Here is a tiny trained network, its code and every weight. The questions are about switching its units off for an input and a class, where a switched-off unit gives its printed mean instead of its output.

import numpy as np


def w(rows, s, z=0):
    codes = np.array(rows[::2]) - 128.0
    scale = np.full(codes.shape[1], s)
    scale[-1] = z or s
    return codes * scale


def f(y):
    return np.maximum(y, 0)


def log_softmax(a):
    a = a - a.max(-1, keepdims=True)
    return a - np.log(np.exp(a).sum(-1, keepdims=True))


def net(x, mask):
    res = np.array(x, float).reshape(1, 5) / 4 @ E
    y = f(res @ A[0][:, :-1].T + A[0][:, -1])
    res = res + np.where(mask, y, B[0][:, -1]) @ B[0][:, :-1]
    return log_softmax(res[-1] @ U[:, :-1].T + U[:, -1])


A, B = {}, {}
E = w([
[185,95,240,108,201],'x0',
[16,145,140,50,175],'x1',
[85,10,155,100,49],'x2',
[141,31,31,146,215],'x3',
[39,117,169,254,145],'x4',
],0.0074)
A[0] = w([
[206,115,127,174,87,25],'N1',
[123,152,165,122,96,2],'N2',
[160,87,172,117,198,78],'N3',
[41,136,148,44,182,44],'N4',
[135,91,97,139,163,2],'N5',
[114,83,55,143,163,111],'N6',
[151,200,105,145,220,63],'N7',
[102,12,157,100,80,46],'N8',
[150,64,107,113,206,28],'N9',
[128,193,207,105,63,34],'N10',
[103,124,146,198,152,70],'N11',
[138,170,123,145,165,13],'N12',
[194,101,147,174,96,90],'N13',
[74,107,164,210,157,16],'N14',
[93,157,42,133,71,48],'N15',
[165,110,233,110,161,65],'N16',
[203,121,91,6,125,7],'N17',
],0.023,0.0067)
B[0] = w([
[124,215,112,204,148,195],'N1',
[71,173,141,99,160,151],'N2',
[87,104,111,115,38,207],'N3',
[175,204,121,252,134,216],'N4',
[69,196,139,93,151,163],'N5',
[124,168,212,99,118,215],'N6',
[217,115,65,62,151,220],'N7',
[205,122,38,45,171,223],'N8',
[109,191,208,89,124,204],'N9',
[137,148,222,45,158,212],'N10',
[105,63,140,143,169,187],'N11',
[92,162,44,91,168,157],'N12',
[183,160,126,201,129,202],'N13',
[85,39,136,171,179,203],'N14',
[66,113,95,115,5,190],'N15',
[75,119,103,121,19,225],'N16',
[80,18,136,171,200,255],'N17',
],0.037,0.016)
U = w([
[97,197,198,105,168,147],'0',
[79,66,118,197,202,121],'1',
[182,153,29,97,168,108],'2',
[77,142,91,161,41,95],'3',
[149,217,111,254,152,151],'4',
[176,100,158,152,112,251],'5',
[242,82,193,178,88,84],'6',
],0.0061,0.014)

Each question gives the input, the list of numbers given to net, and the class t.
The units are the neurons (one row each of A and B). Each row of codes is followed by its name. A weight is (code - 128) times the scale printed after its matrix; where a second scale follows, it is the last column's (A, B and U).
mask holds one flag per neuron, in row order. A switched-off neuron (its flag False) gives its mean, the last column of its row in B, instead of its output. The means were averaged over made-up inputs and are rounded, as every weight is.
A unit's drop is (log p(t) with every unit on - log p(t) with that unit switched off) / (log p(t) with every unit on - log p(t) with every unit switched off).
The circuit of an input: a set's keep is (log p(t) with only the set's units on - log p(t) with every unit switched off) / (log p(t) with every unit on - log p(t) with every unit switched off). Starting from the 12 units with the biggest drops (on a tie, the unit counted first), units are removed one at a time, each time the one whose removal leaves the highest keep (on an exact tie, the one counted first), for as long as the keep stays at least 0.8.
circuit, biggest first: the units of the circuit, biggest drop first
unit that matters most: the unit with the biggest drop
top k neurons: the k neurons with the biggest drops, biggest first
drop when u is switched off: that unit's drop, to one decimal
input [-1,1,-7,6,-7], class 1: top 3 neurons : (N17, N8, N10)
input [6,0,3,-2,5], class 3: unit that matters most : N16
input [-2,4,-7,1,-6], class 2: top 3 neurons : (N7, N14, N11)
input [7,-3,-4,6,-7], class 1: top 4 neurons : (N17, N15, N10, N7)
input [1,-2,-6,-5,-2], class 2: top 2 neurons : (N7, N6)
input [1,-7,-2,3,-6], class 4: top 3 neurons : (N1, N13, N14)
input [0,-5,-8,-1,8], class 1: top 2 neurons : (N14, N11)
input [6,7,0,0,0], class 4: top 2 neurons : (N4, N15)
input [-8,5,-2,-7,-3], class 3: top 3 neurons : (N15, N9, N6)
input [-7,0,-7,-5,6], class 2: top 3 neurons : (N17, N7, N16)
input [0,8,4,-7,6], class 4: top 2 neurons : (N4, N17)
input [-5,8,-5,3,-1], class 4: top 2 neurons : (N4, N8)
input [8,-7,-4,1,1], class 3: top 2 neurons : (N16, N3)
input [-2,-8,8,-2,7], class 2: circuit, biggest first : (N8)
input [-4,3,5,6,3], class 0: top 2 neurons : (N6, N7)
input [4,-7,-7,-6,-2], class 2: drop when N7 is switched off : 3.1
input [2,-8,4,-1,6], class 4: drop when N1 is switched off : 1.8
input [0,-4,8,-5,2], class 2: drop when N8 is switched off : 1.6
